Below is a small trained network, with its code and all its weights. Each question gives an input and a class and asks what happens when units are switched off, that is, made to give their printed mean instead of their output.

import numpy as np


def w(rows, s, z=0):
    codes = np.array(rows[::2]) - 128.0
    scale = np.full(codes.shape[1], s)
    scale[-1] = z or s
    return codes * scale


def f(y):
    return np.maximum(y, 0)


def log_softmax(a):
    a = a - a.max(-1, keepdims=True)
    return a - np.log(np.exp(a).sum(-1, keepdims=True))


def net(x, mask):
    res = np.array(x, float).reshape(1, 7) / 4 @ E
    y = f(res @ A[0][:, :-1].T + A[0][:, -1])
    res = res + np.where(mask, y, B[0][:, -1]) @ B[0][:, :-1]
    return log_softmax(res[-1] @ U[:, :-1].T + U[:, -1])


A, B = {}, {}
E = w([
[1,175,113,113,36,78,124,190],'x0',
[178,102,198,165,151,97,158,173],'x1',
[110,101,224,63,85,193,196,77],'x2',
[121,34,110,199,122,140,208,177],'x3',
[134,112,81,109,118,152,61,79],'x4',
[84,48,103,169,89,190,154,152],'x5',
[109,77,163,87,39,66,96,124],'x6',
],0.0065)
A[0] = w([
[80,153,200,71,68,81,156,152,106],'N1',
[100,143,212,90,89,90,180,155,127],'N2',
[68,115,35,102,71,137,52,106,159],'N3',
[201,192,97,148,204,57,72,130,154],'N4',
[56,148,144,63,50,93,122,141,225],'N5',
[114,105,101,233,170,174,220,192,253],'N6',
[39,126,73,86,39,122,94,127,172],'N7',
[102,149,231,90,90,86,188,157,131],'N8',
[181,118,175,80,158,202,148,20,173],'N9',
[170,115,169,90,150,190,147,43,170],'N10',
[187,121,176,65,158,199,139,1,182],'N11',
[147,5,146,226,130,134,210,189,177],'N12',
[183,219,78,146,213,80,70,127,200],'N13',
],0.0061,0.0018)
B[0] = w([
[74,183,182,80,72,92,155,164,204],'N1',
[103,161,187,100,96,117,174,173,196],'N2',
[84,108,58,120,91,123,70,71,207],'N3',
[192,181,144,163,202,76,81,145,226],'N4',
[63,155,141,81,50,95,121,133,225],'N5',
[134,102,69,206,134,190,224,198,238],'N6',
[61,109,89,110,55,109,95,103,220],'N7',
[106,170,209,96,108,117,192,183,206],'N8',
[181,86,154,65,184,189,175,54,236],'N9',
[165,90,145,85,164,172,160,77,217],'N10',
[175,96,156,55,186,176,164,47,249],'N11',
[200,3,120,200,73,117,201,188,253],'N12',
[174,201,123,158,207,96,88,136,236],'N13',
],0.0078,0.0061)
U = w([
[199,200,135,162,210,14,30,136,188],'0',
[178,97,164,51,193,215,163,2,222],'1',
[96,230,61,186,196,232,135,167,172],'2',
[66,191,233,65,72,86,155,174,3],'3',
[157,25,105,242,99,143,206,214,82],'4',
[51,113,7,100,57,109,35,50,194],'5',
[177,36,182,148,91,132,36,104,3],'6',
],0.0069,0.00055)

Each question gives the input, the list of numbers given to net, and the class t.
The units are the neurons (one row each of A and B). Each row of codes is followed by its name. A weight is (code - 128) times the scale printed after its matrix; where a second scale follows, it is the last column's (A, B and U).
mask holds one flag per neuron, in row order. A switched-off neuron (its flag False) gives its mean, the last column of its row in B, instead of its output. The means were averaged over made-up inputs and are rounded, as every weight is.
A unit's drop is (log p(t) with every unit on - log p(t) with that unit switched off) / (log p(t) with every unit on - log p(t) with every unit switched off).
The circuit of an input: a set's keep is (log p(t) with only the set's units on - log p(t) with every unit switched off) / (log p(t) with every unit on - log p(t) with every unit switched off). Starting from the 12 units with the biggest drops (on a tie, the unit counted first), units are removed one at a time, each time the one whose removal leaves the highest keep (on an exact tie, the one counted first), for as long as the keep stays at least 0.8.
circuit, biggest first: the units of the circuit, biggest drop first
most important unit: the unit with the biggest drop
k most important neurons: the k neurons with the biggest drops, biggest first
drop of u: that unit's drop, to one decimal
input [2,-3,3,-7,-2,-8,-3], class 0: most important unit -> N13
input [3,-3,6,8,6,2,6], class 5: circuit, biggest first -> N7; N3
input [4,-7,1,-5,-5,4,0], class 5: circuit, biggest first -> N3; N7
input [7,-8,-4,-4,-5,-7,-8], class 0: circuit, biggest first -> N13; N4
input [0,-1,-4,0,1,3,2], class 5: 2 most important neurons -> N12; N3
input [8,-4,-7,-4,3,-4,-8], class 0: 2 most important neurons -> N13; N4
input [4,2,-3,0,7,-4,-7], class 0: drop of N4 -> 0.1
input [8,-3,7,-7,6,4,-3], class 5: drop of N3 -> 0.6
input [4,0,-2,-3,2,0,5], class 5: drop of N7 -> 0.2
input [2,-6,-6,-6,-4,0,-8], class 0: drop of N4 -> 0.1
